Below is a small trained network, with its code and all its weights. Each question gives an input and a class and asks what happens when units are switched off, that is, made to give their printed mean instead of their output.

import numpy as np


def w(rows, s, z=0):
    codes = np.array(rows[::2]) - 128.0
    scale = np.full(codes.shape[1], s)
    scale[-1] = z or s
    return codes * scale


def norm(h):
    return h / np.sqrt((h * h).mean(-1, keepdims=True) + 1e-5)


def f(y):
    return np.maximum(y, 0)


def log_softmax(a):
    a = a - a.max(-1, keepdims=True)
    return a - np.log(np.exp(a).sum(-1, keepdims=True))


def net(x, mask):
    res = np.array(x, float).reshape(1, 7) / 4 @ E
    u = 0
    for l in range(2):
        y = f(norm(res) @ A[l][:, :-1].T + A[l][:, -1])
        res = res + np.where(mask[u : u + 3], y, B[l][:, -1]) @ B[l][:, :-1]
        u += 3
    return log_softmax(norm(res)[-1] @ U[:, :-1].T + U[:, -1])


A, B = {}, {}
E = w([
[125,122,128,125],'x0',
[145,99,2,161],'x1',
[154,169,83,37],'x2',
[116,108,129,122],'x3',
[112,129,127,125],'x4',
[134,124,128,128],'x5',
[139,121,129,128],'x6',
],0.0082)
A[0] = w([
[128,97,39,172,154],'0.n0',
[123,101,239,74,254],'0.n1',
[74,122,160,255,242],'0.n2',
],0.0074,0.0055)
B[0] = w([
[75,60,67,122,203],'0.n0',
[156,219,182,109,254],'0.n1',
[210,1,205,199,247],'0.n2',
],0.01,0.0075)
A[1] = w([
[108,128,2,47,2],'1.n0',
[157,62,241,131,88],'1.n1',
[3,185,109,43,238],'1.n2',
],0.0093,0.0058)
B[1] = w([
[2,191,83,197,198],'1.n0',
[67,205,114,171,253],'1.n1',
[149,142,104,39,239],'1.n2',
],0.0096,0.0058)
U = w([
[134,144,234,181,105],'0',
[116,2,95,183,121],'1',
[136,199,150,10,70],'2',
[53,148,25,102,251],'3',
],0.021,0.0023)

Each question gives the input, the list of numbers given to net, and the class t.
The units are the neurons (one row each of A and B). Each row of codes is followed by its name. A weight is (code - 128) times the scale printed after its matrix; where a second scale follows, it is the last column's (A, B and U).
mask holds one flag per neuron, layer by layer. A switched-off neuron (its flag False) gives its mean, the last column of its row in B, instead of its output. The means were averaged over made-up inputs and are rounded, as every weight is.
A unit's drop is (log p(t) with every unit on - log p(t) with that unit switched off) / (log p(t) with every unit on - log p(t) with every unit switched off).
The circuit of an input: a set's keep is (log p(t) with only the set's units on - log p(t) with every unit switched off) / (log p(t) with every unit on - log p(t) with every unit switched off). Starting from all 6 units, units are removed one at a time, each time the one whose removal leaves the highest keep (on an exact tie, the one counted first), for as long as the keep stays at least 0.8.
units of the circuit, in order: the units of the circuit, biggest drop first
top k neurons: the k neurons with the biggest drops, biggest first
k most important neurons of layer l: the k neurons of layer l with the biggest drops, biggest first
drop of u: that unit's drop, to one decimal
input [2,1,3,-5,-5,2,-7], class 3: top 3 neurons : [0.n2; 0.n1; 1.n0]
input [-1,1,8,5,3,3,0], class 3: units of the circuit, in order : [0.n1]
input [1,-7,2,8,3,-6,-4], class 2: top 2 neurons : [0.n2; 1.n2]
input [6,1,-1,3,-1,-5,7], class 1: 2 most important neurons of layer 0 : [0.n1; 0.n0]
input [5,-8,2,4,8,-7,-1], class 2: top 2 neurons : [0.n2; 1.n2]
input [-4,-5,1,-6,-8,-6,-5], class 2: top 2 neurons : [0.n2; 0.n1]
input [-8,-3,1,-1,-5,2,8], class 2: drop of 0.n2 : 0.7
input [6,1,4,0,-7,3,0], class 3: drop of 1.n0 : 0.2
input [2,1,8,-4,-8,-4,5], class 3: top 2 neurons : [0.n2; 0.n1]
input [6,1,1,-4,-5,-5,-5], class 3: drop of 0.n1 : 0.1
input [-7,-6,2,-8,-2,7,2], class 2: drop of 0.n2 : 1.1
